Here is a tiny trained network, its code and every weight. The questions are about switching its units off for an input and a class, where a switched-off unit gives its printed mean instead of its output.

import numpy as np


def w(rows, s, z=0):
    codes = np.array(rows[::2]) - 128.0
    scale = np.full(codes.shape[1], s)
    scale[-1] = z or s
    return codes * scale


def norm(h):
    return h / np.sqrt((h * h).mean(-1, keepdims=True) + 1e-5)


def f(y):
    return y / 2 * (1 + np.tanh(0.7978845608 * (y + 0.044715 * y**3)))


def log_softmax(a):
    a = a - a.max(-1, keepdims=True)
    return a - np.log(np.exp(a).sum(-1, keepdims=True))


def net(x, mask):
    res = np.array(x, float).reshape(1, 3) / 4 @ E
    u = 0
    for l in range(4):
        y = f(norm(res) @ A[l][:, :-1].T + A[l][:, -1])
        res = res + np.where(mask[u : u + 3], y, B[l][:, -1]) @ B[l][:, :-1]
        u += 3
    return log_softmax(norm(res)[-1] @ U[:, :-1].T + U[:, -1])


A, B = {}, {}
E = w([
[115,112,104,171],'x0',
[106,50,99,192],'x1',
[154,134,2,137],'x2',
],0.0074)
A[0] = w([
[120,145,68,3,104],'L0N1',
[114,34,240,34,64],'L0N2',
[107,108,89,28,3],'L0N3',
],0.0061,0.004)
B[0] = w([
[248,116,82,177,181],'L0N1',
[76,135,147,77,252],'L0N2',
[188,109,41,68,86],'L0N3',
],0.012,0.0025)
A[1] = w([
[7,121,2,143,144],'L1N1',
[128,79,160,168,7],'L1N2',
[145,179,115,68,157],'L1N3',
],0.0061,0.0013)
B[1] = w([
[44,22,140,98,251],'L1N1',
[254,176,144,133,134],'L1N2',
[23,131,105,219,161],'L1N3',
],0.0086,0.002)
A[2] = w([
[44,59,98,201,206],'L2N1',
[70,103,172,14,250],'L2N2',
[254,222,55,119,220],'L2N3',
],0.0097,0.0018)
B[2] = w([
[192,183,95,75,253],'L2N1',
[124,133,141,159,252],'L2N2',
[2,115,103,235,233],'L2N3',
],0.013,0.006)
A[3] = w([
[206,186,92,48,40],'L3N1',
[62,106,242,112,166],'L3N2',
[254,80,107,144,254],'L3N3',
],0.0092,0.0014)
B[3] = w([
[191,2,62,91,199],'L3N1',
[174,172,152,68,255],'L3N2',
[236,91,43,105,183],'L3N3',
],0.0076,0.0068)
U = w([
[14,115,104,202,8],'0',
[118,183,252,42,155],'1',
[209,61,70,54,228],'2',
],0.012,0.0014)

Each question gives the input, the list of numbers given to net, and the class t.
The units are the neurons (one row each of A and B). Each row of codes is followed by its name. A weight is (code - 128) times the scale printed after its matrix; where a second scale follows, it is the last column's (A, B and U).
mask holds one flag per neuron, layer by layer. A switched-off neuron (its flag False) gives its mean, the last column of its row in B, instead of its output. The means were averaged over made-up inputs and are rounded, as every weight is.
A unit's drop is (log p(t) with every unit on - log p(t) with that unit switched off) / (log p(t) with every unit on - log p(t) with every unit switched off).
The circuit of an input: a set's keep is (log p(t) with only the set's units on - log p(t) with every unit switched off) / (log p(t) with every unit on - log p(t) with every unit switched off). Starting from all 12 units, units are removed one at a time, each time the one whose removal leaves the highest keep (on an exact tie, the one counted first), for as long as the keep stays at least 0.8.
units of the circuit, in order: the units of the circuit, biggest drop first
k most important neurons: the k neurons with the biggest drops, biggest first
drop of u: that unit's drop, to one decimal
input [-7,1,6], class 0: units of the circuit, in order : L2N3
input [-5,1,6], class 0: 2 most important neurons : L0N1, L2N3
input [4,8,-7], class 2: 2 most important neurons : L2N3, L2N1
input [7,-1,-3], class 1: 4 most important neurons : L1N3, L2N1, L2N3, L0N1
input [8,-6,6], class 0: 2 most important neurons : L0N1, L2N3
input [7,8,4], class 2: 2 most important neurons : L2N1, L2N3
input [6,-6,-1], class 0: 2 most important neurons : L1N1, L0N2
input [-8,-8,5], class 0: drop of L2N3 : 0.9
input [7,3,-8], class 1: drop of L3N2 : 0.0
input [5,-5,-1], class 0: drop of L1N1 : 2.6
